Each row comes from the steps of one walk. Every step used is in the known rows, and no mark comes twice. Write the walk behind each row, first mark first.
Each row is shifted at random along 4 fixed directions that mean nothing.
Known rows
lasat > pebat > bonetu > zogokib: [-19.3  10.7 -20.9   4.2  23.1   1.0  13.7   7.1  -1.7  -9.7   8.9  11.5
  10.6   9.7  -1.6  -2.4   2.5 -11.4 -10.3  13.3   6.4  -0.8   9.8  -4.8
   1.8 -13.9  19.7  -9.7 -14.6  24.1  -1.9  -2.1  21.6  -1.5   7.4   4.3
  11.2  -3.9  -6.7  -8.1  10.4 -16.7]
domo > bonetu > lasat > zogokib > pefek > simo > gemunik: [  0.8 -11.7 -13.4   5.4   9.4  -0.9  22.1   8.8 -14.0 -10.7  -6.6  -2.2
   4.9 -16.3  -6.0   9.5   5.4 -14.8 -13.0   6.2  -7.4 -33.4  21.3   8.1
 -18.3  -1.1  52.9  -6.0  16.6  17.9  14.5  -8.7   3.9   0.8  21.5  34.1
  -6.4  15.7  12.4  -7.7   5.8  16.6]
lasat > pebat > pefek > gemunik > domo: [ 13.1   0.7  -9.3   9.8  30.1   1.5  -0.7 -16.8  13.3  -8.4  14.1   6.9
  19.4 -15.0  -6.2 -11.1   4.8  -4.6 -22.6  -3.4   3.9   3.9  17.8  -5.2
  -8.3  -6.2  21.2 -19.1  11.0 -11.0  19.9  -4.9  -3.6 -10.6   7.4   7.1
  -9.4 -12.7   9.6  -9.2  32.9   3.6]
zogokib > pebat > bonetu > simo: [ -0.5  27.7  -5.6  27.3  18.8  -7.5   2.9  25.5  -5.7  20.0  -3.1   7.6
   3.1  21.3 -10.1   2.7 -19.2 -11.2 -13.7   5.1  24.9 -11.0 -17.5  -0.2
   7.0  -8.1  -4.1  -9.7 -11.7  20.1   5.5  -8.0  15.3 -14.7 -12.2  -4.2
   2.2 -10.6 -18.4   1.3  -1.8 -12.4]
gemunik > pefek > bonetu > zogokib: [  2.6  26.0 -14.6  -0.8  14.5  10.1  -8.7  -2.2  -9.4 -12.2 -11.4   0.6
  14.4   4.8 -11.9   1.0  -1.1 -14.2 -17.8   9.1   8.3  -6.8   9.9  -2.5
 -18.1  -6.3   8.8  -2.0 -11.5   4.0  19.7 -15.0  10.1   2.3 -17.9   3.3
   0.4  20.4  10.7  12.6 -11.2   4.6]
domo > bonetu > zogokib > pebat > gemunik > pefek: [ 16.0  56.0 -19.9 -19.3  18.0  -5.6 -14.4  15.5  -7.3  -3.2 -13.2  -9.8
  34.7  -5.1 -16.5 -12.9   6.9 -12.5 -24.6  18.9  29.4   6.7 -10.8  -6.0
  -6.5 -22.1 -20.8   3.3 -27.3  -7.5  16.5 -18.9  -2.0  24.5 -28.3   9.1
   8.8  28.0   6.2  35.8  -2.6  17.2]
pebat > gemunik > pefek > bonetu: [ 38.3  17.4   3.0  -9.4  14.7  -4.5  -3.9  -9.3  -5.5  -2.9 -26.3 -18.5
  19.0   7.7  -2.3  -8.1   1.5  -2.2 -20.0  11.2   1.6   7.8  10.6 -12.5
   7.2   2.8 -21.5  11.2  16.2 -14.9  31.6 -12.9 -12.0   1.4 -19.3  20.8
  17.7  19.9   6.6  21.9 -22.5  36.4]
bonetu > lasat > pebat > gemunik > pefek: [ 18.8  15.0   5.2   2.0  18.7  -1.4 -10.7 -11.4  -0.7   0.3   0.2  -8.0
  29.3  -0.1  -5.1 -13.9   4.1   7.0  -5.1  10.4  10.9  14.1  -5.5 -11.5
   1.0  -6.4 -12.4   3.2 -10.7   2.8   3.4  -4.4  11.6   6.2 -11.0  -6.0
  12.6  18.4   0.7  -2.3   9.3   8.6]
lasat > pebat > pefek > gemunik > domo > bonetu > simo: [ 25.0 -28.2 -11.8   2.7  24.2   8.1  42.1 -24.4   4.9  -5.5 -11.4  -4.4
   2.6 -10.7  -1.6   0.5   0.8 -16.4 -44.4   0.1 -16.2  -3.9  50.7  11.8
 -10.4  15.5  46.3 -33.1  41.9 -28.8  52.1 -17.9 -20.5 -25.1  27.9  39.5
   2.4  -9.9  -6.9  -9.1  15.0  25.1]
lasat > pebat > bonetu > simo > gemunik: [  2.7 -23.2  -9.3   1.7  12.0  -2.3  40.9   8.7  -6.3   0.9  -5.8  -3.8
  -3.0   9.6   9.4   6.5   1.0  -5.8 -12.1  10.7 -11.2  -4.0  25.4  -1.8
  22.2   5.7  16.1 -28.1  21.2  15.2  12.6 -13.7  -5.6 -15.5  22.0  31.9
  13.0  -5.7 -12.2 -11.4   8.5   8.1]
lasat > zogokib > domo > gemunik > pebat > pefek > bonetu > simo: [  7.6   1.7 -21.8  45.8  44.9  -1.8  15.8   8.6   0.8  -2.9  11.9  15.7
  10.9  -7.0 -14.5   9.3 -22.1 -25.9 -28.2  -8.3  21.0 -30.3  17.0  11.6
 -27.9  -6.5  64.8 -11.6  27.7  13.4  22.7 -17.8  19.1 -29.6  12.8  22.6
 -18.6  -6.2   5.1 -11.6  30.2  -5.6]
zogokib > pebat > gemunik > pefek > bonetu > simo: [  4.7  25.6 -17.7  -9.7  10.0  -8.6  -2.5  35.9 -25.9   0.3 -20.7 -19.1
   7.4 -16.5  -1.9 -17.7  19.3  -8.1 -30.2  15.4  14.4  13.7  11.4 -13.4
   4.2 -18.5 -24.6  -7.7 -16.4  -5.9  33.9 -21.3  -6.4  32.4 -19.6  32.1
  14.8  25.7  -3.1  51.2  -0.6  14.9]
simo > gemunik > pefek > domo > bonetu > zogokib > lasat: [-13.7  12.4 -19.6  16.8   8.0  -2.9  -1.9  -3.7  -8.6 -30.2  -5.8   1.6
  20.4 -11.3  -0.5  -0.5  -8.5 -15.5 -18.8 -13.6   4.2 -45.6  27.9  -1.4
 -26.6   5.4  38.3   2.9   1.0   8.6  19.1 -14.8  11.2  -7.3   4.9  15.3
 -27.7  26.1  26.2   3.0   5.1  14.5]
zogokib > domo > bonetu > lasat > pebat > pefek > simo: [  6.9  18.4   4.4  29.1  26.4  -4.1   4.6  -5.3  -2.2  -0.4  -2.1   6.7
   8.7   7.9 -18.1   4.6 -22.8 -16.2 -27.7  -5.5  15.1 -25.3  -3.9   4.1
 -15.8   1.6  29.5   1.3   7.6  17.4  14.2   1.0  23.4 -20.9  -5.1   4.0
  -5.7 -15.0  -1.2 -13.0   9.5   4.4]
zogokib > lasat > pebat > pefek > bonetu: [ 38.6  21.4  14.3  -3.5  18.4   1.9  -0.7  -9.4  -7.8   0.9 -28.5 -15.5
  19.7  21.4  -6.8  -5.3 -16.8  -4.2 -14.4  12.1   0.9  -2.9  -8.5  -1.5
   9.0   3.2 -22.3  21.2  15.3   2.7  13.7   5.5   6.5   5.9 -21.8  11.2
  19.2   7.4  -8.7   1.9 -12.8  29.2]
gemunik > pebat > pefek > domo > bonetu > lasat > zogokib: [-11.3  14.0 -14.5  14.3  13.2   7.0   1.1  -4.6  -4.6 -19.7  12.0  -0.2
  21.4  -9.4  -9.5  -9.6 -12.1 -11.6 -15.8 -13.8  14.2 -25.8  11.1  -8.9
 -21.5 -10.3  34.9  15.7  -4.3   7.4   2.4 -10.5  36.2   6.8   2.0  -3.1
  -7.2   8.7  -0.2  -9.8  11.8   3.6]
zogokib > bonetu > simo > gemunik > pefek > pebat: [ 37.0 -18.4   4.1  17.8  18.0  -1.2  31.3   0.3  -1.7   7.9 -22.9  -9.1
   7.4  10.6 -10.4   7.9 -16.8  -9.0 -21.5  -6.6  -8.4 -22.4  19.8  19.4
  -2.9   7.3  14.6 -33.2  27.4 -16.0  41.2 -21.7 -10.1 -20.2  12.9  31.9
  -6.2  15.5   4.7 -14.5   6.1  22.6]
pefek > domo > gemunik > pebat > bonetu: [-23.8  35.5 -20.9   9.1  -4.1  -5.9 -16.5  26.5  -9.9  -9.4   1.3   2.5
   6.2  -7.8   3.9 -17.4   8.2  -8.2 -13.7 -11.7  21.2  -2.8  -4.8 -25.0
  11.6  -9.6 -18.3  19.0 -14.8  17.4  -7.0 -23.5  10.9   7.4 -16.7   5.4
   4.3   4.4  -0.2  31.9   4.0  -1.0]
domo > bonetu > lasat > pebat > pefek > simo > gemunik: [  9.2   1.5  -0.2 -15.6   3.6  -0.7  23.3   2.1 -18.0  -6.8 -16.7 -14.4
   7.3  -2.4   0.2  -0.6  -0.2 -10.8 -18.4   5.5  -8.1 -12.9  15.2 -10.3
   7.8  -3.7   8.6  -2.4   7.9  18.4  10.7 -13.1   3.2   5.8   0.5  27.6
  16.0   7.2  -6.4   4.7   6.4  28.3]
lasat > pebat > gemunik > domo: [ -7.2   4.3  -6.1   1.2   8.5  -5.5  -1.3  12.5   4.8 -11.9  11.5  -3.3
   8.8 -15.6   3.4 -21.0  17.5   2.2 -10.3  -0.5   1.8  11.4  10.8 -14.5
  15.4  -3.8  -6.6  -4.5  -4.2   0.6  -0.3  -3.6   2.9  10.6   1.8   8.7
   4.3   2.8   6.6  10.8  21.6   3.9]
pebat > bonetu > lasat > zogokib > domo: [-10.6 -14.3  -7.2  24.0  17.0   3.4  28.0  -1.8   2.3 -26.7  -5.0   2.9
   1.5   2.8  -4.4  -0.6  -7.7   1.0  -1.3  -0.3  -7.1 -29.4  22.0  -7.9
  -2.9   8.2  44.7  11.6  14.7  23.4  -0.8  10.3  32.1  -8.8  25.6  16.1
  -4.7   6.3  -1.7 -26.2  -4.7   4.3]
pefek > gemunik > pebat > bonetu > lasat > zogokib > domo: [  1.4  17.9   0.4  45.8  31.0   3.0   0.3  12.0   8.7 -19.0   3.8   3.3
  14.3  12.0 -17.3  -2.8 -23.2  -7.8   0.6  -9.5   9.7 -39.4  -5.2  -8.8
  -0.7  -4.4  27.4  16.2   0.7  35.2  -5.6  -2.0  40.0 -13.1  -2.3  -8.4
  -3.5   4.8   4.6 -24.8  10.3  -6.3]
bonetu > lasat > pebat > pefek: [-18.9 -25.1 -11.6   7.3  17.0   0.9  25.5  -8.7  -7.8 -16.9  13.4   6.1
  10.7 -18.6   6.5 -13.3   2.5   1.6  -8.4  -5.3  -5.9  -4.7  29.3  -7.0
 -19.3 -13.8  43.6  -8.1  -6.3  13.0   5.4   5.9  29.2   9.4  28.6  11.1
  -1.0  -2.0 -11.7 -20.8  36.2  -8.9]
pebat > pefek > bonetu > simo > gemunik: [ -1.9  33.5 -28.3  -5.1  33.1 -17.3 -21.2   2.1 -13.9   8.6   6.5   5.3
  19.2 -15.6  -2.5  11.4  17.1 -11.4 -24.9  21.1  20.0   9.8   4.9 -17.7
  -4.6 -24.5  -3.5 -25.3  -4.8  -7.7  26.5 -21.1 -23.5  -1.1  -9.6  16.4
  -7.1 -10.7   5.7  24.1   6.1   0.5]
gemunik > pebat > bonetu > simo: [ 28.9  31.3  -0.1 -22.9   7.3  -0.7  -6.9  -2.6  -2.8  26.4 -22.3 -17.8
   8.4  21.5  -7.3   6.6   4.8   2.1 -15.0  25.6   9.1  38.0 -18.3  -0.7
  23.7  -1.2 -58.3 -10.4   2.5 -31.9  17.9 -16.3 -28.5   6.9 -25.4  -0.4
  29.0   3.4 -18.1  20.4 -36.6  13.9]
domo > bonetu > pebat > pefek > gemunik: [ 40.9  68.3  -8.0 -20.0  30.1  -0.8 -30.7 -16.7   5.1   8.5  -6.2  -5.9
  37.9   0.9 -19.9  -0.4   6.8 -11.7 -27.6  27.1  31.5  19.1 -25.5  -5.0
   5.1 -25.7 -34.8  -4.6 -18.6 -21.6  19.1 -18.8 -23.5   8.4 -37.1  -0.1
  12.9  -9.0  -7.4  19.6  -0.2  13.6]
lasat > zogokib > domo > bonetu > gemunik: [ 29.6  43.4  -2.8  -2.1  14.8   6.9 -15.3   0.7  15.5   1.2 -11.2  -5.7
  18.9   6.8 -28.3  13.3  -0.3  -7.6 -11.2  21.5  21.6 -12.6 -26.3   6.0
  12.1   6.8 -14.2   1.4  14.0  -8.3   3.0 -14.7 -15.5 -10.7 -19.1   6.5
   0.7   4.4  15.5   2.6 -16.2  15.8]
gemunik > domo > bonetu > lasat > pebat > pefek > simo: [ 24.6  63.2   9.3  -6.6  11.9   5.4 -33.1 -11.8  -2.8  15.8 -12.9  -5.6
  21.0  15.0 -24.9  -0.8  -5.1  -9.1 -26.2  13.7  23.1  12.0 -33.3 -11.4
   7.6   1.6 -38.3   8.4 -10.9  -2.3   3.2 -12.2   0.9  -4.3 -44.8 -18.9
  11.8  -2.4  -4.8  14.9 -21.0  20.2]
zogokib > gemunik > domo > bonetu > pebat: [  2.2  19.2  -1.5  52.7  12.7   7.6  17.5  16.6  10.9 -15.0   5.1  12.9
  11.8   3.1 -15.9  -5.8 -27.9 -18.8 -23.6 -25.3   8.4 -56.3   6.2  14.3
  -7.4   9.1  41.0  -5.5  -7.5  22.3   7.7 -16.6  22.9 -21.9   3.2   4.0
 -19.9 -12.6  -3.1 -20.1  29.5  -4.0]
pefek > simo > bonetu > zogokib: [-31.7 -17.2 -19.0   1.2   5.5   4.8  36.1  16.3 -14.4 -17.7  -9.0  -3.7
 -19.5  -2.1   2.9  12.6   8.1 -16.8 -15.4  -0.5 -18.6 -22.1  43.9  -3.7
 -12.2 -10.4  34.9 -19.3  -3.1  10.1  22.5  -7.4   9.5  -3.9  19.0  31.9
   4.1   5.9   5.1   1.8  -0.8  -4.1]
pebat > pefek > simo > gemunik: [-15.9  -6.1 -19.5 -21.1   4.3 -15.4   8.2  15.3 -20.4  -7.0   4.3  -6.4
  -1.5 -25.5  12.7  -2.7  17.2  -4.7 -13.5   1.7  -1.9   1.9  26.9 -18.1
   2.7 -23.5   8.3 -15.4   0.2   6.4  14.3  -6.5  -7.7  18.6   5.4  33.6
  -4.6   2.7  10.2  26.7  16.0  10.6]
domo > bonetu > simo > gemunik: [ -7.9   4.6 -18.0  28.3  22.6 -14.4   5.3   4.4  -2.5   7.7  13.6  17.8
   4.6  -2.9  -1.1  19.9 -10.6 -19.2 -16.9  -1.9   8.7 -27.2   8.9   8.6
 -16.1   1.8  42.0 -24.8   7.5   9.6  15.6 -21.2  -8.8 -33.9  17.4   7.9
 -18.3 -18.8   0.6 -11.7  15.8 -10.5]
gemunik > pebat > pefek > bonetu > zogokib: [  3.7  26.4 -12.5  -2.3  23.0   5.6   2.1   2.4  -6.3 -10.0  -4.7  -3.7
  20.8   6.9 -11.5  -2.9 -11.7 -16.7 -18.0   1.2  10.9  -8.5   8.8  -5.4
 -12.1 -22.9   5.7  -0.9  -9.0   0.9  18.1 -12.9  18.0   9.9 -18.2   1.8
   7.5  11.1   1.0   7.5   3.4   4.9]
simo > bonetu > lasat > zogokib > pebat: [-29.1  12.1 -24.6  18.3  21.0   1.7   8.0  26.0  -6.9 -20.2  10.8   7.2
  11.4 -19.1 -11.8  -3.9  12.3  -1.3  -1.3   5.8   5.6 -20.1   3.7  -9.5
 -25.3 -24.1  28.5  -2.3 -33.6  18.7  -7.5  -3.2  26.9  20.5  22.7   5.8
  -6.8   3.8  -4.7 -17.0  27.1 -22.4]
zogokib > domo > gemunik > pebat > pefek > simo > bonetu > lasat: [ 14.7  17.6  -2.9  32.3  32.9  -6.2   8.8  -9.2   3.9  -0.7 -10.8   2.2
  14.7  -0.1 -17.6  11.9 -15.4  -8.6 -25.1 -12.3  10.9 -22.5   5.9  -4.9
 -25.5  -5.5  18.8  -4.9  14.6  -7.5  26.5 -14.9   2.6 -29.2   2.6  14.4
  -9.5  -7.2   5.2 -13.4  10.5  10.8]
gemunik > pefek > pebat > bonetu > lasat > zogokib: [ 12.2  -0.7   0.6 -18.6  -4.8  14.7  21.1   5.7 -19.1 -18.7 -27.3 -26.5
  11.0   8.4  -1.6 -22.0  -6.0   3.6  -4.2   6.6  -7.4  -3.8  13.6 -11.8
  11.3  -7.5  -9.3  19.1  -9.7  18.5   1.1  -4.3  35.5  32.4  -6.6  19.8
  25.5  41.8 -15.7   3.7 -18.2  23.7]

Write each row's walk
[ 43.1  21.0   4.3 -21.5   6.2  15.4  20.6  23.1 -12.8   6.4 -30.9 -29.2
  12.5  17.5 -17.6   6.2 -10.0 -13.3  -9.8  22.3  10.5 -13.2  -6.8  -7.0
  32.1  -7.4 -21.7  -5.5  18.7  15.6   7.2 -19.1  -1.7   9.3 -29.7  30.4
  17.0  26.7  -2.5  16.2 -12.1  42.9] | lasat > zogokib > pebat > pefek > bonetu > simo > gemunik
[  4.6 -24.2   0.2  -1.5  11.9   2.6  33.8  -4.2  -3.2 -19.3 -11.5 -12.9
   6.3  -6.7   3.4  -3.4  -4.3  -9.1 -15.5  -5.3 -20.3 -23.7  42.4   2.3
   0.5   1.3  30.0 -19.8  23.9   5.4  20.0   2.8   5.3  -1.4  14.4  30.9
  -7.2  22.6  16.7  -6.8  17.8  26.3] | bonetu > zogokib > lasat > pebat > pefek > simo > gemunik > domo
[-17.1  -0.2 -19.4  21.6  17.3   5.3  33.2  40.3 -11.1 -28.9  10.3   5.7
  -1.3 -11.0  -7.7  -7.8  -3.8 -17.4 -17.8 -12.1   1.7 -42.0  33.1  -9.8
   8.0 -16.2  49.3 -16.1  -1.2  37.0   4.6 -13.3  40.7   6.7  11.6  37.9
 -19.7   7.4   9.1  -4.7  34.8   7.2] | lasat > zogokib > bonetu > pebat > pefek > simo > gemunik > domo
[ 11.4  16.7   1.9  35.6  23.9   0.4 -13.7  -1.4   8.9  -7.3  12.2  -2.6
  33.7  -5.6 -16.7 -16.1  -8.9  -2.1  -5.2  -7.6  27.5 -24.7  -4.7  -9.4
 -13.5 -10.9  19.2   7.2  -6.6  11.6   1.0  -2.4  30.9  -4.9  -6.8 -12.1
 -14.1  25.8  18.5 -12.3  19.7   3.0] | bonetu > lasat > zogokib > pebat > gemunik > pefek > domo
[ -8.5  24.5 -26.1  -7.0  11.2   4.3  11.2  32.5  -7.6 -24.6   2.7  -7.6
  14.7 -18.4 -13.2 -10.7  -3.7 -10.3 -20.1  -1.7  19.5 -21.2   8.2  -6.4
  -0.5 -17.8  15.2   3.8  -3.5   8.9   6.4 -18.7  24.1  26.3  -5.3  29.0
  -3.5  11.4   5.8  15.4  18.9   8.6] | lasat > zogokib > domo > bonetu > gemunik > pebat > pefek
[ 21.6  26.8  -7.8 -12.4  26.8   4.1   4.3  -9.7  -6.5 -10.9 -20.2 -10.9
  25.8   5.9  -8.0  -1.4  -6.6 -18.7 -20.8  16.2   2.7 -12.3   7.7   1.2
  -2.8  -9.9   7.3  10.0   2.3   6.0  18.8  -2.7   4.4   6.0 -13.1  17.7
  14.8  15.4  -0.8   8.0   2.4  21.8] | domo > bonetu > zogokib > lasat > pebat > pefek > gemunik
[-31.9 -14.5 -11.3  36.0  13.3  -8.1  28.3  38.4 -11.6 -30.2   7.6   0.3
  -7.1  -7.8   0.7  -4.2 -11.5  -8.6  -1.8 -17.7  -7.3 -47.6  25.2 -11.3
  -0.6  -8.6  47.8   1.7   1.8  48.9  -5.3  -3.8  42.3   4.4  22.4  21.4
  -9.5  10.3   8.4 -14.0  22.1  -5.9] | pefek > simo > gemunik > pebat > bonetu > lasat > zogokib > domo
[  2.1  20.9 -12.0  32.4  21.6   0.3  10.1   7.3  -4.6  -5.2 -13.7  12.0
   2.7  18.2 -12.6   8.5 -24.9 -23.4 -24.5  -6.8  20.3 -33.2  11.6  -1.3
 -10.2   6.0  36.4   1.2  13.5  34.4  16.1 -13.9  25.0 -39.8 -13.0  18.1
 -12.1  11.7  14.9   7.2  -8.9   8.8] | pebat > bonetu > zogokib > domo > gemunik > pefek > simo
[ 16.1  56.8 -15.2 -29.1   6.9   8.9 -14.1  17.1 -16.1  -4.5 -15.0 -21.2
  34.0  -8.7 -18.4  -8.6   7.6  -3.6 -12.2  18.6  16.9   3.0 -22.5 -13.9
   9.1 -20.9 -31.6  26.1 -24.7   2.7  -5.8 -16.1   6.6  46.9 -32.1   7.7
  19.3  25.3  -6.7  30.1  -7.8  22.9] | domo > bonetu > lasat > zogokib > gemunik > pebat > pefek
[ -7.3 -15.9 -11.1  19.0   6.8  25.6  33.1   9.7  -3.3 -37.5 -14.4  -8.3
   0.9 -11.5 -12.2  -2.3   4.3  -4.3  -8.1  -8.6 -17.9 -44.2  40.0 -12.8
 -11.1   7.9  50.6   0.9  12.6  17.8  14.8  -9.2  28.2  -4.8  18.3  33.8
 -10.5  22.4  13.0 -21.1   6.1  21.1] | simo > bonetu > lasat > zogokib > pefek > gemunik > domo
[  9.1  26.3 -21.2  -8.3  18.7   4.2 -10.2   0.3 -15.7 -14.9 -22.5  -2.8
  22.8 -14.6  -4.1  -9.3  18.7 -12.6 -22.4  20.7   2.6   7.1   9.3   3.3
 -20.0  -4.8   1.5   7.5  -8.9   2.5  17.6 -15.2  -6.3  19.2  -6.4  22.6
  11.1  33.2   7.0  25.1   5.6  10.1] | domo > gemunik > pefek > bonetu > zogokib > lasat > pebat
[-17.7  17.8 -21.0 -16.3  -5.0   7.1   3.7  14.9 -16.3 -32.7   2.7 -16.0
  20.6 -23.6  -2.2 -14.1   8.5  -6.4  -9.2  -6.9   6.9 -21.6  15.9 -25.9
   1.9 -16.0  10.2  14.7 -10.1  14.8  -6.6 -21.4  22.8  32.7  -4.2  17.1
  -1.9  26.1   7.3  13.8  12.5  22.0] | simo > gemunik > pebat > pefek > domo > bonetu > lasat > zogokib
[ -2.2  21.2  -5.0  42.0  31.8  -7.2  -5.6  14.5  -9.5  -4.6   4.4   8.6
  15.4   5.3  -5.7   0.2 -23.4 -15.9 -20.8  -8.5  12.5 -36.0   6.6  -8.6
  -2.1   1.3  22.3  -8.8   5.9  30.5  11.8 -11.4  23.3 -21.8  -8.8   6.3
 -19.8  -5.2   4.0  -7.5  22.1   3.2] | zogokib > lasat > pebat > pefek > bonetu > simo > gemunik > domo
[ 20.8  11.5  -6.4  40.2  49.6 -17.1  -2.0 -10.9   9.1   2.5  14.6   8.7
  40.5  -6.2 -16.4  -4.4 -16.4 -16.1 -17.6   0.5  20.5 -32.6  -1.8  14.8
 -32.2 -21.3  51.5   0.9   3.6   5.0  19.3   1.2  21.0 -13.9  16.7   5.0
  -6.5   2.9   4.9 -30.2  25.5  -4.2] | domo > bonetu > lasat > zogokib > pefek > pebat > gemunik
[-49.8  19.1 -35.5  10.2   9.3   5.9  22.6  43.9 -24.0 -28.9  -1.8  -1.0
  -5.8 -16.1  -3.9  -1.8   5.5 -20.4 -29.3 -14.0   1.1 -40.9  43.0 -27.9
  -3.7 -22.6  31.8 -10.8 -23.7  32.2  18.3 -15.0  32.2   8.9  -5.4  39.0
 -15.0   8.0  15.2  28.3  14.5   1.5] | pebat > pefek > simo > bonetu > zogokib > gemunik > domo
[-28.3  -9.4 -30.2  21.1   0.3   8.8  22.6  34.9  -7.3 -27.9  13.0   1.2
   5.3 -29.4  -6.0 -13.7   2.6 -17.7 -22.9 -19.4   9.8 -44.4  31.1   8.1
 -19.8  -8.9  56.5  -7.8   5.0  10.9  17.6 -22.7  27.8  13.8  20.0  33.8
 -14.7  14.1  16.8   0.3  33.4  -4.4] | lasat > zogokib > pefek > domo > bonetu > gemunik > pebat
[ 31.4  34.1   1.0   1.4  34.7 -10.7 -10.5 -14.3  -4.3   7.6 -27.4 -17.3
  24.4  21.1 -10.0  14.1  -6.0  -7.6 -19.9  19.7   6.4  -3.5   6.0  -5.4
  -7.4  -7.5 -20.0   0.4   5.0 -18.2  36.8  -3.8 -10.8 -13.7 -22.3  13.4
   9.2  24.6  16.9  11.0 -31.6  24.9] | pebat > gemunik > pefek > simo > bonetu > zogokib > lasat
[ 13.3   5.5 -22.1  -0.4  15.7   2.0  15.9  14.5 -11.8  -4.1 -15.7  -9.1
   5.5  -8.3  -6.8  -6.8   2.7 -10.6 -27.6  10.9  14.9   2.6  14.8   3.8
   1.8  -4.8  11.0  -9.1  11.5   4.6  19.6 -18.0   4.5   4.1   1.1  42.8
   2.9  23.4  -1.6  20.5  -1.1  13.2] | lasat > zogokib > domo > gemunik > pefek > pebat > bonetu > simo
[-13.3  34.8 -21.9  11.1  14.3  -1.6 -20.4   5.2  -8.2 -23.2   5.1   4.3
  29.7 -11.2  -7.5  -4.9   1.1 -15.5 -20.0  -0.6  17.7 -26.1   3.9  -1.6
 -18.9  -3.7  16.3  -0.7 -17.0  15.2   5.3 -16.7  11.3   4.7  -8.8   4.6
 -19.4  20.3  24.7   7.7  17.7   2.2] | simo > gemunik > pefek > domo > bonetu > zogokib > lasat > pebat
[ -3.9  14.6 -16.4  21.0  18.7   2.8  -0.1  26.0 -13.6 -25.4   1.0   1.8
  23.7 -18.8 -13.0 -12.5   0.4  -6.9  -5.2   0.2   8.0 -33.9   5.4  -8.6
 -23.1 -15.6  31.6   1.8 -20.1  34.0  -0.6 -16.1  27.8  20.6   6.2   9.6
 -12.3  26.7  10.1  -6.3  29.0  -0.1] | simo > gemunik > pefek > bonetu > lasat > zogokib > pebat
[ -3.6  39.1 -10.4  25.0  28.1  13.1   9.4  21.7  -1.2  -2.8   0.1   2.1
  14.1  18.3 -24.5   9.6 -16.7 -23.0 -27.7  -3.8  16.2 -35.6   3.9 -11.4
   5.5 -12.0  12.1 -16.2 -10.3  30.2  10.2 -14.4  26.4 -21.8 -25.2  11.3
  -6.8  -5.1  14.9  -1.0  13.3   3.1] | lasat > pebat > pefek > simo > bonetu > zogokib > gemunik > domo
[ -3.7  35.5 -10.9  19.5   9.8   7.7 -18.0  15.7 -13.1 -21.1 -12.8   4.5
  14.0 -15.6 -15.5 -13.5   8.7  -7.3 -19.1   1.1  16.9  -9.7  -8.3 -12.4
 -12.9   3.3   3.3  15.3 -15.5  28.3   0.4 -19.8  18.5   7.1 -16.6  10.9
  -2.5  17.5   7.4  17.7  14.8   4.6] | zogokib > domo > gemunik > pefek > bonetu > lasat > pebat
[ -2.6  -4.1 -21.7   5.1  27.1 -10.2  20.1 -10.2 -10.3  -4.2  -7.6  -0.5
  11.1 -23.2   2.0   2.5  12.4  -5.6 -27.8  -3.1  -7.0   1.0  32.6  -9.2
 -33.2 -19.0  24.7 -12.8   3.8 -20.6  35.3 -19.0 -10.7  -2.2  25.9  29.0
   5.1  -2.1  -6.9  -0.7  18.0   5.0] | domo > gemunik > pebat > pefek > simo > bonetu > lasat
